Each row has a class, written as a number after it.
[  30 -108  -70   51    5  -27  -32   11   28   -6   38   27  -15   25
    1    7   46   44   22    6  -37  -22   45   -8   -5  -26  -20   10
   38   72   -3  -12  -28   34   25  -13   47  -11  -24    0   47  -39
    5] | 8
[ 14 -40 -57  46   2  -9  -9   9  30   7   4 -28 -30 -20 -36  15 -18  19
  -8  36 -63  25  54 -15 -37 -16   8  44   4  21  30   1 -19  23  48 -30
  21  26 -24 -12  26   3  17] | 4
[ 16 -40 -36  30  29 -34 -53   4  21  21 -13   5   6   5 -20  30   7  27
  10  43 -43 -11  19  14 -57 -15  29  68  29   3  20  24  -6  21 -34  21
   7  13 -19 -12  -4 -47  28] | 11
[-25 -43  27  41 -14 -31   4  41  70 -29   9  58 -37 -64 -18 -18  66 -34
 -22  56  18  -5  18 -15   3   3  35  11 -11 -32  39   1 -20   6  30 -52
  83 -44 -29  65  52 114  40] | 6
[ -1  -7 -22  23  -4  63 -38  -6  34 -58 -63   2  36 -40 -12 -63 -32 -72
  48  60 -12  12 -46  33  12  27  29 -24 -45 -65   3  29 -13 -34 -51  40
  26 -26  11  11 -57   2 -28] | 0
[-59 -24  36  10   2 -17 -58  19  74 -65 -38 -35   8  13 -34  48 -14  61
  -8 -22 -58 -18  16 -16   9  12  26 -17  12  37  -9 -11 -14  48  -6  48
 -36 -30 -20  16 -92 -47   6] | 4
[ 13 -85 -43  39 -10 -34 -71   2  17 -22  26  63  36  59   8 -41  21   8
  42  57 -21  27  -6  38 -50 -33  -1  83  30   1 -39  -5  20  -4 -13 -41
  50  25 -16   1  -8  -7  39] | 5
[  21 -101  -30   44  -28  -49  -56   17   12   -8    3   -9  -16  -13
  -28  -58   23  -28  -42    6  -16   66   74   -4  -25  -26  -33   44
  -25  -85   -7  -12   -6  -40    4 -102   98  -15    5   34   38   35
   65] | 2
[ 48 -60 -41   3  -2 -49 -19  -2  23  42 -33  42  21  25 -59   3  -7  -4
  20  29 -28  12  27   9 -75  11  36  60  14   1  19  36   1  11  46 -46
  33  -5 -42 -19  31  30  19] | 5
[-26  -4  -8  28  18  43 -28  33  21  -7 -25  40  30 -15 -12 -30  44 -25
  49  47  -9   6  28  53  57  -7  67 -14  -8 -42  14  -4  34 -19 -11  10
  38 -31  80  11 -18 -56 -27] | 6
[-28  -8 -33  13  21   7 -26  15  47 -23  -3 -62  22 -38  25 -19 -19   0
   2  23  23  19  42  27  31   6   3 -56  -8 -30  17  17 -18 -25  -4 -14
  60 -33  -6 -35  -5 -47 -30] | 7
[ 27  20   9  14   5  -8  26  21 -12  12   3 -75 -10 -60  21   3 -13 -26
 -57  29 -32   0 -16 -26  -5 -34 -35  30  -3   8  19  -7  14   9  42  14
   3  50   5  -8  38  69  21] | 11
[-15  14 -28  13 -50  10 -35 -21 -43  18 -22 -73 -22 -87  -9  -1 -14 -23
  -6   4 -10 -10 -30  -8  34  33 -40  -2  -2  53   8 -10 -24  24 -41  -3
 -38  26 -23 -55 -11  -4  14] | 1
[ -7  -5  65  28 -63  39  -3  29  55 -25  25  41 -41 -32 -30  24 -31 -44
 -26   7   6  39  23  -5   9 -38  26 -28  -7 -81 -11   0  -3  -9   8 -35
  81 -20 -59  -7  32  81  42] | 7
[ 14 -44  53  24  38 -30 -51  -8  14 -30   4  -6   9  41   5  82 -13  60
  21  10  -8  -5   5 -10 -78   2  37 -20  34  35 -11   3  34 -19  13   3
 -33   5 -12  -9 -11 -18 -32] | 7
[-50  -7 -44  -3 -82 -57  -9  47  25 -15  -4   4 -30 -27 -31 -12 -39 -24
  13  46  -5  68  -9   2 -12  -2  20 -10 -16 -61  38  24  -4 -22  -9 -35
  11 -12 -31  96   1 -13  52] | 9
[  26  -50  -56  -12   28  -37 -105   -8   63  -42   -1   35   25   44
  -10    5    4   10    7    6   -6   -7    5   -5   22   30   14   35
  -20  -15   -7    2  -13   -9  -23   12   16  -18  -27    6  -36   11
   10] | 5
[ 13 -83 -44  22  -5 -62  53  32  41  -3  23  16 -14 -32   1  41  11  12
  -9  60  33  23  13   9  15  31 -14  -2 -31  23  19 -37  14  -5 108  35
  -2 -44  26 -19  54 -21  25] | 8
[-60  -2  48  38 -70  -2 -15  24  30  22  11  32 -23 -57 -58 -41   9 -40
  -8  26  19  64  32 -46 -43 -12  42 -20  25 -16  30 -10 -48 -57   3 -31
  69 -30  -2  45  51  14  32] | 12
[-24  -9  15  21  28 -30  33  12 -41 -52 -27 -27   7 -81  -6 -10 -16  25
 -24  35 -16  20  -4  37 -42 -34  20  14   7  31  12   6  48   5  12  22
  74   5  21 -16  17   0 -32] | 1
[ 15  -2 -25   0 -13  29 -19  49  36 -34 -12  36 -11   9  17 -48   4   4
   6  -1 -19  11  -2  41  15 -30   1  -6   1 -18 -26 -54  55  39  32  28
  72  54 -28 -17  76 -31 -14] | 6
[ -7 -36 -75 -24 -47 -45  26 -16 -71  25 -24  14  25   4  17 -55 -43 -17
 -25   6 -35  38 -65  10  -3   5 -18  63  -2   1 -13  14   0 -16 -36 -34
  37   0  -9  17 -36  28  64] | 2
[-22  -9  19  15 -28  -3  34  29  44  25  10  14   8  -4  19 -21  38 -59
  -4  30  21  -3  41   0 -17 -18   2   2  43 -43  11  -6  -8  32  75 -70
  45   8 -64   0  51   1  12] | 10
[-33 -11  33  30 -63  30  29  26  17  22  33 -23 -41 -72 -15  30  34 -34
 -36  45  14  30  48  15  24 -43 -16  22   6 -97  38   1  35 -12  52 -50
 -12  19   7  65  24  28  40] | 4
[ -7  47  33  28   0  46 -54  29  30 -43  11 -25  -7 -56  -1 -14  22   9
  -9  44 -22  46  17  42 -24 -51  17  44  26 -10  22 -66 -28 -11  46 -17
  -3  40 -29 -42  57  26 -29] | 8
[ 10  35  39  26 -27 -41   8  11  -2   4  23 -59 -11 -53 -18 -34   9  27
  -5   2   1  -2  13 -39  13 -28 -68 -51 -49  -3   9  23 -45  30 -42   7
  -8  -1  11  41  28  46   0] | 11
[ -3  47  -5 -26 -11  19  14 -27 -32  -3  23  -7 -61   8  -2 -23 -15  13
 -35 -22  -7   7  27 -14  23  -3 -21  19  14   4 -10   3 -43  20 -42  44
 -95  -9  70  37 -14 -47 -18] | 4
[-57  29  -7  31 -39 -15 -17  31  43  12  -8  21 -30 -36 -26  14  26 -54
  -9  52  26 -20  18  14  -7  -1  47  77  40 -63  20  -2  28  -4  45 -23
   9   6  -2  24  10  36  10] | 6
[-12  -6 -61 -24 -50  27  -6  -2 -14  18  -1 -23   7 -22  -1 -30  -2  25
  -6  10 -15  49 -20  38 -33 -10 -18  29  -3 -14  20  19  -3 -22 -41 -49
  44  19 -32 -18   4  21  26] | 3
[ -3 -14  46 -10  31 -24  18  36 -32  36  14 -51  23 -15 -19 -25 -26  -6
  16 -10  -5  53  66   1  -6 -49 -17  -3  13   6  19  -7  27  20  34  56
 -23   4  -3  19  18 -44   4] | 10
[-15 -10 -27  -6  -2  33 -21  -7 -90   9 -43 -25  25 -33  -2  40 -38 -67
 -24 -31  -9  -5  10 -15  53   3  31  62  -3  -8  20   8  16 -26 -47  -3
  14   4  20  -2 -76 -48  16] | 9
[  1 -35 -37 -24 -20  18 -12  28  -7  -2 -20 -17  -4 -70  20  13 -11 -41
   5   8 -27  23 -18 -19  28  36  10   6 -59 -32  12   5 -39  34 -65   8
  13  48 -56   9   2 -49 -14] | 8
[-18   6  26   2  16  31 -59  21   4 -12   7  10 -21  -1  11 -58 -37 -21
  -2  21 -13  46  24  53  -7  15  30  12   9 -28 -37   4  -6  15  47 -13
  31  13 -46 -68  54 -32   8] | 7
[-11   9  50  10  22  35 -12  38 -14 -15  29 -35   1 -34   2  31  -1  22
   8  23 -23  30  66 -22 -52 -39  -8  11  14  11 -17 -19  14  35  14   3
 -56  44 -37  -7   1  -6 -35] | 7
[ 26 -31 -61 -34 -32  31   6 -18 -48  40 -12 -31 -14 -65 -28 -32 -31  17
 -29   1 -25  33  -3 -40   6  28 -47 -24 -67  -5  36  11 -66  22 -81 -15
   6 -14 -44 -20   4   0  58] | 12
[-56   2 -17 -21  45 -16 -55  24 -36  12  30 -23 -28   4 -53  -9  -7  38
  21 -10 -17  44  74  36  42 -26  12  60 -23  -1  22  14  -6  12 -15  41
 -73 -16  64  46 -34 -82   1] | 4
[-20  37 -21  28  -6  19 -30  -2  -1 -20  23  62  30  54  -8 -64  -7 -10
  25  22  -1  -2  19 -12  81 -15  34 -19 -17 -26  10  -1 -44 -30 -32 -35
  51 -33  42  -4 -28 -54  -7] | 6
[-22 -34   9  63 -46 -10 -10  16  58  34   5 -18  -5 -22 -34 -16  13   5
 -14   4   6  24  32  -2 -47 -69 -12  33  21 -71  -2  -1  23 -13 -41  35
  83 -10   6  23   8  13  35] | 10
[-35 -30 -38 -13  14 -73 -76 -32 -19 -33  -5 -45  21  33  -5  13   1  56
  35  19  -9  19  17  47 -59  36   5  27  22 -12  -3  28  42 -24  25  18
 -23   4 -17   9 -69  -3  12] | 0
[  4 100  34 -10 -17  15  37   2 -14   1 -27 -49 -25 -11 -18 -41 -12  23
 -23   0 -21  26 -39  12 -10 -24   3   7 -10 -29  22  -4  53 -12 -19  48
 -25  57   0  -5  -1   2 -30] | 9
[ 21 -27   7 -27 -28 -14 -34   1 -33  14 -55 -64  27 -61  -8  38 -49  -7
 -26 -36 -65  52  -9  15  22   2  -2  27 -58   4  43   3 -24  -6 -15 -11
  35  28  -7 -12  -9   2  42] | 4
[ 15  49  46 -25  -6  41   1  -6 -38   5  40 -31 -26  30  22 -60 -21  -5
 -18 -15 -10   9  -3 -18  39 -22 -27 -15  14  28 -26 -12  -4  -4  31  47
 -20  17 -31 -25   9  24   1] | 3
[-74   8  41 -16  31  14 -60   4   2 -40  42  41   6   4 -41  40 -60  83
   6 -13  18 -11 -34  18   3  13  21  11  10 -11   3   7 -20  -2 -29 -13
 -73 -36 -27  12 -57   4  22] | 12
[  7 -17 -51  52 -41  21 -69  32  25 -23 -16  -8 -20  49 -36  10 -30  -1
   3  34 -28  -9  25 -10   5 -54   2  -2  21 -30  10 -32  31  -4  55 -31
   7   5 -48  11  10 -65  27] | 9
[-34 -33  -1  -8  11  28  29  20  12  19   2 -54 -41 -17   7   7 -15  48
  -4   7  15  16 -16  26 -48 -47   8  13  19 -30  -9 -30  68 -30  62  62
  31  18 -24 -61  12   5   1] | 2
[ -4  -4  -1   7 -61  30  -7  22  47 -21  18  21 -26 -41 -18 -11  -3 -54
 -21 -12  -4  46  32   7  -8   2   6  32   2 -75 -20  13  15 -14 -12 -37
  76  26 -35  14  18  73  13] | 3
[-26 -17 -22  13 -16  74 -33 -37 -82  37  21 -33  -1 -20  33 -18 -47 -33
   5  32  49  14 -25 -19  32  -3  -2 -38 -35 -38 -27 -10 -17   1 -61  -8
  51   6 -98 -66 -32  34  52] | 7
[ 26  38 -40 -37 -22  19 -92  -8  26 -17  -6   9  29  12   4  -2 -12  -1
  23 -11  -4  36  17  10  11  -7   4 -35 -22 -72  16  16 -21 -43 -45  32
  21  32  16  15  31 -63 -32] | 11
[  -3    5  -25  -17  -18   14    8  -20   -4  -29  -28    5   15   -5
   11   11   26   19   49  -22   40   11  -40  107   11   -9   -1   -6
  -18  -44  -16  -34   46   -7 -109   40   19   -1   27  -22  -62   -3
   -9] | 0
[ 11 -63 -49  39 -21 -19  -2  14  -3  32 -14 -16 -17 -18 -16  -5 -36  -7
  42  36 -19  10  -9   6 -49  10   2 -25  15  12   3   9   0   1  22  -1
  -3  -6 -24  36  21   9  27] | 0
[ 28 -79 -52  25  18 -23 -12  21  24 -32 -17  54   1   7 -39 -17 -23 -20
  23  21 -39  35  47  -7 -57 -31  32  45  50  36  -9 -28   1   6  29  16
  37 -27 -37  15   9  18   7] | 2
[-33 -21  -2  30 -32  -1  33  21  47  13  19  -7   6 -39  10  -3   9 -13
  10  21  47   5   5  14 -26 -10 -35  29 -27 -74  -5 -17 -35  -7 -53 -25
  18  -5 -19   7 -33  19  32] | 0
[-34  67  26 -50 -19  48   4 -36 -83 -10   8 -23 -14  28 -11  15 -22  13
  -6   7   4  29  -2 -31 -35 -47  35  16  36 -23  50  17 -25 -57 -67  -9
 -81  -4  11  26 -81 -30  -6] | 9
[-25 -32 -35 -14  41  -7 -69   6   5  15 -35 -55  15  18 -28  24 -54  29
 -20  18 -45 -27  -7 -56 -28 -10  14   1 -32  15 -11  -3 -13  15  15  88
   0 -28 -30 -21 -54   8  20] | 1
[ -1  34  -2  14 -20 -39  -5  16   6 -13  -2  -4 -34 -24 -42 -15 -60 -21
 -24  -2  22  33  -4   7  -8 -31  24  14  -4 -54  19 -20   2 -21 -21 -13
  37 -11  16  39  31  99  19] | 6
[ 20   4  17  24 -46  11 -58 -21 -18 -15 -12 -43  15 -32  10 -14 -26 -30
 -64  -4  -1  23   8 -41  54  14 -36 -32 -25  -6  -4 -21 -28 -17 -20 -21
  34 -14 -44 -28  -8  28  48] | 7
[-33 -13 -50 -27   0  18 -75   0 -35 -18  19 -33  11 -39  15 -11 -10  22
  22   4 -11  10 -52  22  40  23 -17   8 -32  29   6  30   2 -17 -10 -11
   2   3 -31  30 -25  88  11] | 3
[  3  42  17   8  10  -9  22   8   2 -45  30 -26 -51  -8 -20 -31  -5 -11
 -17   9   5  -7   7 -12  61 -33 -15   8   0  -2  42  14  32 -11  27  33
  -7  10 -23  19  -3  17 -11] | 9
[ 14 -31 -32  34 -27  -5  -8  37  42   3  23  12 -25  17 -19  24 -10 -10
  20  36 -80  -6  39   1   4 -42  13  46  30 -16  14  24  11  21  56 -28
  20   8 -43   9 -14   5  46] | 9
[ 10  35  67  11  -4  30 -19  38  -4 -32  18  -1 -11 -30   7 -40  -3  36
 -21  51 -66  92   2  54   9 -19  18 -10 -11  12  -6 -26  72  -9  88  27
  22  51 -19 -60  68  -6  13] | 7
[-35  24 -94   3  26  -6 -96  12  38 -85   0 -47  33  -4  13 -20 -29   1
  -5  19   0 -14   6   4  73  -5 -24 -15 -55 -35  -2  -9  -8 -28  -3  -6
  44   0  30 -13 -34 -41 -54] | 1
[ 13  39  39 -48 -26  61  65 -10 -27  45 -16 -35 -18  -8  -7 -41  48 -33
   6  -9 -48  26  39  12  16 -49  -2   0  11  -1  21   9 -13  33 -17  37
 -25  24  21  -3 -15 -13 -14] | 4
[  12  -11   -6    5  -34   46 -109   35   65   -8  -26   13   -8  -13
    3   -5   10   11   82    5  -35  -12  -28   18   25  -33   20  -27
  -35   15   10  -23  -59  -13  -41   59   26  -19   31   -6   25  -29
  -19] | 6
[-46 -15 -10  -2  68 -15  -9  11  20 -89  41   9  10  41 -11 -13 -33  17
 -31  21  17  -9  33 -21  30  -9  12 -23  11  -5  15  23 -22  26 -20 -68
   0 -51 -74  22 -62  19   0] | 7
[-62   4  36   3  17  38   1  27 -17 -16  17 -20  10 -44 -19  19   2  54
 -21   4  36  29  19  41 -56 -72   3  43  25 -17  22 -21  30   3   6   2
  34  29 -28 -51  24 -19  17] | 11
[ 17 -48  28   1  36 -12 -39   4 -81  -2  21 -45   0 -11  19 -55  -6 -40
  30  35 -18  70  75  -9 -29   8  -5 -28  -5  29 -23   7 -25  23   2 -41
 -15   8 -23  -3  22 -15   4] | 7
[-61 -12 -11 -24  29   0   3  15  18  52  29 -60  -7  11 -37 -24  -4  25
  16 -41  -8  61  48 -27 -38 -18  24 -26  15 -14   8  17  11  -9 -12  37
  28   0   5   9  -9  39   6] | 10
[-32  66 -80  -8 -23  60 -24  17  32 -41 -48  22  44  19 -20   0 -52 -24
  24  19  -3 -24 -45  27  64   6  36 -25  -8 -32  30   2  14 -20  40 -29
  -2 -14 -18  -6 -34 -28 -34] | 9
[-31 -38 -70  15  -1 -77  -3  16  -6  10  19 -21 -15  -4 -34 -22 -60  -1
 -14  41  19  31  57  20 -24  -9  -7  42  20 -25  11   0  -8   3  30 -20
  35 -39 -10  -9   2 -54  52] | 12
[-11  17  44 -61  25   5 -10   7  -4 -11 -16  19   9  13 -38  -2 -54  31
 -18 -22 -34   5 -14 -25 -34  10  16  -5   4  17 -13  -9 -23  46  -9  63
 -54 -27 -54  16 -34  40  22] | 12
[-14  25  45   1 -18  -5   1  31  18  23  16  27 -13 -58 -40   6 -10 -24
  14  41   1  49  34  32 -13 -19  45 -36  30 -54  38   6  22 -20  54 -14
  -4   5 -23  44  69  20  -2] | 1
[-15   0 -10  15 -16 -25 -57   3  19 -26   2 -11   0  48 -21 -12 -24  11
  45  26 -53  -4  33  17   5   4  21 -35  30 -25 -19  35 -13  20  31 -29
 -35 -48 -13  37 -58  13  27] | 9
[-25 -22 -19  24  -6  11 -99  11  26 -32 -23 -28  28 -16 -25 -31 -31  -1
  22  15 -12  -3  23  45  20 -35   0  -8  10 -47   6   5 -33 -17 -47 -18
  40 -50  11   9 -37 -57   9] | 12
[  4 -55 -25   7  12  20 -37   9  18 -47  36  78  23 -30  -5 -39 -18 -25
  17  -7  34  37  10  30  10 -19   1  50  -1   6 -14 -18 -60   1 -49 -52
  70 -27 -24  -7  16  69  27] | 5
[ -4   0 -10   2 -22  32 -16  38   3  -8  -3  37 -33   4 -11 -15 -41 -72
  -9  42 -12  31  12 -22 -18 -19  30  33   7 -57 -12 -24  -5   9  23   2
 -16   4 -43  50  10  15  39] | 9
[ 34 -23  21  14 -46 -41  43   8  39  -7 -20  36 -31 -19  -2  14  80 -48
 -46  57 -21  10  -1 -29 -27  32  23  36 -47 -88   2   8  13  16  -8 -29
  32  31  -7  35  20  31  -2] | 8
[-12 -83 -68  41  33 -65  -7  25  19 -47 -16 -21   6   4 -52 -17 -30  20
  -9  52 -54  14  43  14 -25 -26 -12  70 -13  37  21  16  12  58  55 -16
  34 -13 -32  16 -21  -4  34] | 4
[-15   3  37 -20  51  46 -63 -10  46 -33  22  -7  21   0 -10  21 -62  60
  22 -23  10 -21  22  19 -10 -11  18 -17  20 -57   5  21 -41 -16 -21  42
 -33 -52   8  -5 -44  41 -15] | 6
[  8   3  15  13  32  56  56  35  35  -5   1  12 -15 -67  -2 -75  31 -17
  16  10  11  19  38  26  59  -2  -8 -38 -52  38  24 -24 -16  43  85  29
  64  17 -21 -43 106 -29 -50] | 4
[-32 -33  -8  16 -14  36  10  11 -44  66   7  12  27  -3  -3  19  35  14
  -6  -6 -19   0   7   0  70 -15   2  16 -25  31  36 -20 -10  12   3 -61
  12  18  -8  -6  -9 -68  45] | 4
[-22  47  60 -29 -16  26 -53 -13   6 -42  21  23  45  27   4  42 -35  29
  65 -38 -12 -17  -2  33  19 -17  24 -19  66  14 -22  -6  17  -1  39  48
 -35   1 -12 -19 -51  51 -22] | 6
[  2 -34   0   6  48 -34 -66   6  48 -39  -3  25  29  -4 -30 -25 -13  29
  20  19 -18  34  29  44 -19  15  13  31  -4 -18   2   0  -4 -12  -1  87
  -8 -49 -16  38 -38  28  31] | 0
[-21 -35 -58   7  52  49  26  39  -2   3   3  -9   9 -35  24 -51 -51  25
 -15  42  20  25 -42  91  -1 -26 -18  49  27 -17   1 -51  49  -3  70 -17
 -10  14 -36 -55  40 -20  20] | 2
[ 10  51  20 -25 -24  36  59   5  19  24  10  21  -9 -13 -25 -12  17  27
 -22 -47 -29 -16  36  -4  28  -8 -44   7  -7   8   4  18 -34  52  22   4
 -65   2  39  33  26   1 -35] | 4
[-13  18  26   4 -58 -19 -40  65  47  20  26  32 -56 -34 -22  -9   0 -19
   1 -20  -1  50  47  43 -17 -42  12  79   0 -49 -27  -8  18 -15  24  49
  71  26  -2  25  78   1   4] | 3
[-30 -22   0  16  16   1 -39  18  52 -29  -3  15  39 -24  -5  -8   9 -24
  39  36  53   0  50  49  56  15  29  -9 -23 -85  27  10  12 -38  21   8
  44 -45  39 -13 -21 -59 -15] | 6
[ 20   7 -91 -16 -21   0   3 -10 -39 -12  -1  23   0 -27  23 -16  22  -7
   5 -15 -24  -7 -20  10  59  -5 -19  12   1  64  24   2   7  44  -4   0
  57  22 -35  -6  38   9 -10] | 10
[-62 -30 -24   5 -37  -5  21  30  -3   5   0  53   5  -6 -21 -13  19 -33
 -32  30  20  -1  21  13  24 -15  10  51  -5 -99  12  32  27  13 -15 -50
  34 -35 -29  81 -45  -9  68] | 9
[ -3  -2  72  25 -46   3 -36   2  -8 -11  -2  19 -34 -33 -11  53   1   0
  -3  18   8  16  10   8 -18   5  12  19 -32 -12 -10 -39 -26  20  67 -34
 -26   8 -17  -8  44  28  27] | 4
[-15  -1 -55  41 -29 -21   4  21  22   4 -14 -16   4 -16 -24  47 -26  33
  -7  34 -12 -36  -1  -7  -7 -28 -34  65 -49  13  15  -7 -24  27  62 -29
 -12   0  23  -1   7 -11  -7] | 4
[ 25  16 -27  22 -24 -24 -43 -15 -22  23 -43 -76  -5 -68   0 -63   2   6
 -16 -25 -18  22   5  15  -3  25 -19 -32  11 -15   9 -10  -9  14 -84 -29
  30  28   3  27  35  45   3] | 6
[-10 -32  19 -42  29  -6 -65  11  53 -55   4 -36   1  42   3  20  21  25
  27 -14 -13  -5  -4 -27   9  16   6 -99 -17   6   1   1   2  24  17  17
   0   6 -60   0  -6  25   1] | 11
[-49   0 -68  -6   1  60 -53  14 -20  19   9 -73   7 -89  16 -25  -9  10
  -4  22 -22  36 -11  37  31  -7 -20 -17 -13 -33  10 -13  -1  -4 -50 -27
   4  27  -2  -9  -7  14  16] | 1
